Here is a tiny trained network, its code and every weight. The questions are about switching its units off for an input and a target symbol, where a switched-off unit gives its printed mean instead of its output.

import numpy as np


def w(rows, s, z=0):
    codes = np.array(rows[::2]) - 128.0
    scale = np.full(codes.shape[1], s)
    scale[-1] = z or s
    return codes * scale


def f(y):
    return y / 2 * (1 + np.tanh(0.7978845608 * (y + 0.044715 * y**3)))


def softmax(a):
    e = np.exp(a - a.max(-1, keepdims=True))
    return e / e.sum(-1, keepdims=True)


def log_softmax(a):
    a = a - a.max(-1, keepdims=True)
    return a - np.log(np.exp(a).sum(-1, keepdims=True))


def net(x, mask):
    ids = ['βγδεζθλμπστφψω'.index(c) for c in x.split()]
    T = len(ids)
    res = E[ids] + P[:T]
    u = 0
    for l in range(3):
        r = res
        for j in range(3):
            rows = slice(4 * j, 4 * j + 4)
            q, k, v = (r @ M[l][rows].T for M in (Q, K, V))
            z = softmax(np.where(np.tri(T) > 0, q @ k.T / 4**0.5, -1e9)) @ v
            o = O[l][rows]
            res = res + np.where(mask[u + j], z, o[:, -1]) @ o[:, :-1]
        u += 3
        y = f(res @ A[l][:, :-1].T + A[l][:, -1])
        res = res + np.where(mask[u : u + 4], y, B[l][:, -1]) @ B[l][:, :-1]
        u += 4
    return log_softmax(res[-1] @ U[:, :-1].T + U[:, -1])


Q, K, V, O, A, B = {}, {}, {}, {}, {}, {}
E = w([
[185,128,103],'β',
[112,133,112],'γ',
[111,133,114],'δ',
[104,136,104],'ε',
[116,136,124],'ζ',
[122,103,132],'θ',
[120,105,126],'λ',
[120,105,127],'μ',
[252,137,132],'π',
[109,110,110],'σ',
[115,92,114],'τ',
[82,117,120],'φ',
[115,58,128],'ψ',
[10,181,139],'ω',
],0.012)
P = w([
[146,148,126],'0',
[155,154,213],'1',
[138,139,25],'2',
[116,89,148],'3',
[127,96,249],'4',
[106,78,18],'5',
[119,67,146],'6',
[139,219,225],'7',
],0.011)
Q[0] = w([
[132,129,124],'L0H0',
[127,124,137],'L0H0',
[120,126,135],'L0H0',
[128,125,140],'L0H0',
[113,139,182],'L0H1',
[132,56,169],'L0H1',
[96,138,254],'L0H1',
[107,89,247],'L0H1',
[115,141,147],'L0H2',
[183,152,109],'L0H2',
[135,115,93],'L0H2',
[135,116,119],'L0H2',
],0.039)
K[0] = w([
[118,132,127],'L0H0',
[137,114,130],'L0H0',
[149,122,131],'L0H0',
[140,109,129],'L0H0',
[156,183,120],'L0H1',
[255,94,121],'L0H1',
[200,240,111],'L0H1',
[252,189,112],'L0H1',
[140,145,150],'L0H2',
[202,94,111],'L0H2',
[120,73,102],'L0H2',
[112,128,114],'L0H2',
],0.028)
V[0] = w([
[148,153,88],'L0H0',
[131,123,88],'L0H0',
[141,150,124],'L0H0',
[146,134,14],'L0H0',
[158,160,127],'L0H1',
[250,48,122],'L0H1',
[99,135,130],'L0H1',
[126,120,127],'L0H1',
[107,130,125],'L0H2',
[98,135,159],'L0H2',
[50,142,139],'L0H2',
[125,148,152],'L0H2',
],0.011)
O[0] = w([
[140,91,125,123],'L0H0',
[113,105,127,130],'L0H0',
[148,114,126,123],'L0H0',
[99,43,124,129],'L0H0',
[147,108,142,165],'L0H1',
[249,131,83,251],'L0H1',
[102,129,135,97],'L0H1',
[128,137,121,125],'L0H1',
[138,139,131,130],'L0H2',
[167,160,110,126],'L0H2',
[186,177,126,132],'L0H2',
[166,132,113,124],'L0H2',
],0.017,0.0032)
A[0] = w([
[183,150,255,39],'L0N0',
[113,161,73,58],'L0N1',
[153,173,241,2],'L0N2',
[139,118,246,248],'L0N3',
],0.015,0.005)
B[0] = w([
[2,128,189,254],'L0N0',
[131,46,174,124],'L0N1',
[170,22,140,201],'L0N2',
[224,180,79,240],'L0N3',
],0.016,0.0066)
Q[1] = w([
[107,167,108],'L1H0',
[159,71,155],'L1H0',
[161,64,145],'L1H0',
[154,81,114],'L1H0',
[135,140,141],'L1H1',
[120,109,117],'L1H1',
[128,173,73],'L1H1',
[129,140,116],'L1H1',
[160,157,168],'L1H2',
[157,129,250],'L1H2',
[146,142,162],'L1H2',
[130,106,183],'L1H2',
],0.021)
K[1] = w([
[130,117,159],'L1H0',
[123,141,90],'L1H0',
[106,155,82],'L1H0',
[72,161,94],'L1H0',
[138,116,103],'L1H1',
[115,146,152],'L1H1',
[164,83,160],'L1H1',
[136,118,134],'L1H1',
[113,175,164],'L1H2',
[207,240,249],'L1H2',
[134,162,160],'L1H2',
[201,173,182],'L1H2',
],0.016)
V[1] = w([
[180,126,137],'L1H0',
[82,134,5],'L1H0',
[159,125,112],'L1H0',
[112,130,93],'L1H0',
[143,114,170],'L1H1',
[163,126,206],'L1H1',
[181,131,254],'L1H1',
[136,140,141],'L1H1',
[153,199,141],'L1H2',
[136,102,98],'L1H2',
[138,131,115],'L1H2',
[130,176,157],'L1H2',
],0.0043)
O[1] = w([
[161,117,166,141],'L1H0',
[114,37,48,255],'L1H0',
[150,107,143,165],'L1H0',
[123,97,103,162],'L1H0',
[102,77,134,146],'L1H1',
[87,48,150,151],'L1H1',
[67,3,160,156],'L1H1',
[123,119,132,125],'L1H1',
[206,107,129,5],'L1H2',
[100,125,90,168],'L1H2',
[131,120,106,120],'L1H2',
[179,124,161,49],'L1H2',
],0.0045,0.0014)
A[1] = w([
[33,223,207,73],'L1N0',
[145,134,151,132],'L1N1',
[254,161,179,3],'L1N2',
[125,43,200,118],'L1N3',
],0.0076,0.0054)
B[1] = w([
[171,40,147,169],'L1N0',
[140,144,89,154],'L1N1',
[90,24,250,255],'L1N2',
[130,183,110,216],'L1N3',
],0.013,0.0031)
Q[2] = w([
[93,164,154],'L2H0',
[95,158,121],'L2H0',
[151,102,79],'L2H0',
[122,135,141],'L2H0',
[114,186,111],'L2H1',
[120,137,122],'L2H1',
[111,112,127],'L2H1',
[112,154,119],'L2H1',
[3,192,106],'L2H2',
[146,121,146],'L2H2',
[50,155,43],'L2H2',
[124,123,94],'L2H2',
],0.019)
K[2] = w([
[114,87,129],'L2H0',
[152,101,149],'L2H0',
[171,163,146],'L2H0',
[117,119,123],'L2H0',
[144,72,125],'L2H1',
[124,113,133],'L2H1',
[90,138,145],'L2H1',
[115,103,135],'L2H1',
[253,190,133],'L2H2',
[109,109,117],'L2H2',
[204,218,185],'L2H2',
[121,153,158],'L2H2',
],0.017)
V[2] = w([
[68,76,72],'L2H0',
[104,134,149],'L2H0',
[223,106,90],'L2H0',
[126,251,174],'L2H0',
[155,156,113],'L2H1',
[107,120,176],'L2H1',
[104,77,107],'L2H1',
[197,185,56],'L2H1',
[106,116,112],'L2H2',
[51,81,60],'L2H2',
[137,113,149],'L2H2',
[119,169,126],'L2H2',
],0.0023)
O[2] = w([
[110,51,94,161],'L2H0',
[151,87,160,119],'L2H0',
[90,183,61,166],'L2H0',
[119,180,246,6],'L2H0',
[127,141,71,129],'L2H1',
[160,107,138,136],'L2H1',
[105,125,186,124],'L2H1',
[93,178,11,122],'L2H1',
[141,111,141,155],'L2H2',
[236,3,171,228],'L2H2',
[112,156,143,158],'L2H2',
[104,127,92,58],'L2H2',
],0.0024,0.0015)
A[2] = w([
[179,213,131,72],'L2N0',
[8,226,88,150],'L2N1',
[114,172,83,151],'L2N2',
[6,203,144,2],'L2N3',
],0.019,0.0078)
B[2] = w([
[62,151,217,143],'L2N0',
[149,237,125,253],'L2N1',
[40,50,67,189],'L2N2',
[131,2,171,159],'L2N3',
],0.032,0.0042)
U = w([
[101,48,57,38],'β',
[255,149,25,119],'γ',
[173,87,156,181],'δ',
[84,99,134,50],'ε',
[100,141,122,86],'ζ',
[106,121,61,138],'θ',
[134,109,84,141],'λ',
[179,182,225,255],'μ',
[111,173,152,47],'π',
[68,57,151,24],'σ',
[116,146,114,125],'τ',
[188,217,88,91],'φ',
[72,113,159,36],'ψ',
[115,120,152,152],'ω',
],0.0097,0.006)

Each question gives the input, a string of symbols that net reads in full, and the target symbol t.
The units are the heads (4 rows each of Q, K, V and O) and the neurons (one row each of A and B). Each row of codes is followed by its name. A weight is (code - 128) times the scale printed after its matrix; where a second scale follows, it is the last column's (O, A, B and U).
mask holds one flag per unit, layer by layer, with each layer's heads first. A switched-off unit (its flag False) gives its mean, the last column of its rows in O or B, instead of its output. The means were averaged over made-up inputs and are rounded, as every weight is.
A unit's drop is (log p(t) with every unit on - log p(t) with that unit switched off) / (log p(t) with every unit on - log p(t) with every unit switched off).
The circuit of an input: a set's keep is (log p(t) with only the set's units on - log p(t) with every unit switched off) / (log p(t) with every unit on - log p(t) with every unit switched off). Starting from the 12 units with the biggest drops (on a tie, the unit counted first), units are removed one at a time, each time the one whose removal leaves the highest keep (on an exact tie, the one counted first), for as long as the keep stays at least 0.8.
units of the circuit, in order: the units of the circuit, biggest drop first
most important unit: the unit with the biggest drop
k most important neurons of layer l: the k neurons of layer l with the biggest drops, biggest first
heads that matter: for each layer, one digit per head in row order, 1 if its drop is at least 0.15 and else 0, layers parted by /
input γ γ γ φ β σ θ, target γ: heads that matter -> 010 / 000 / 000
input ζ μ β ε ψ σ ζ, target γ: most important unit -> L0H1
input φ δ θ π λ σ ε, target δ: 2 most important neurons of layer 2 -> (L2N1, L2N2)
input ζ β β μ, target γ: heads that matter -> 000 / 000 / 000
input γ ε δ φ, target π: 3 most important neurons of layer 2 -> (L2N1, L2N0, L2N2)
input μ σ ω ζ ψ φ, target β: heads that matter -> 010 / 101 / 001
input ψ ζ β σ β μ, target φ: 3 most important neurons of layer 0 -> (L0N3, L0N0, L0N2)
input φ λ φ β ε ω, target σ: units of the circuit, in order -> (L1N0, L0H1)
input π σ σ ζ, target δ: units of the circuit, in order -> (L1N2, L0H1)
input ω δ ψ δ τ ω ψ, target μ: units of the circuit, in order -> (L0H2, L2N2)
input ζ β σ, target φ: heads that matter -> 011 / 000 / 000
input ω τ δ σ, target μ: heads that matter -> 001 / 100 / 000
input σ φ β, target μ: 2 most important neurons of layer 0 -> (L0N0, L0N3)
input θ β π ψ θ σ, target β: most important unit -> L0N0
input θ σ γ τ π σ δ, target δ: units of the circuit, in order -> (L0H1, L1N2)
input ζ ε φ, target μ: heads that matter -> 010 / 000 / 000
input σ ε φ ε, target φ: units of the circuit, in order -> (L2N1, L0H1, L0N2)
input σ ψ β, target β: heads that matter -> 001 / 000 / 000
input σ β σ φ σ γ, target μ: units of the circuit, in order -> (L2N1, L0H1, L2N3)
input ω σ σ, target σ: units of the circuit, in order -> (L0H1)
input φ ψ μ β, target γ: 3 most important neurons of layer 2 -> (L2N0, L2N2, L2N3)
input σ π ζ σ ε π, target φ: 3 most important neurons of layer 1 -> (L1N2, L1N3, L1N0)
input τ θ ψ σ λ β, target φ: heads that matter -> 011 / 001 / 001
input ω β φ ζ δ ψ, target β: 3 most important neurons of layer 0 -> (L0N0, L0N3, L0N2)
input ψ τ σ, target β: 2 most important neurons of layer 1 -> (L1N2, L1N0)
input β ε θ δ, target γ: units of the circuit, in order -> (L0H1, L0N0, L0N3, L2N0)
input σ β φ θ σ γ φ, target γ: most important unit -> L0H1
input σ σ θ ψ δ ε, target β: heads that matter -> 010 / 001 / 001
input ζ β ζ γ, target γ: 2 most important neurons of layer 1 -> (L1N2, L1N3)
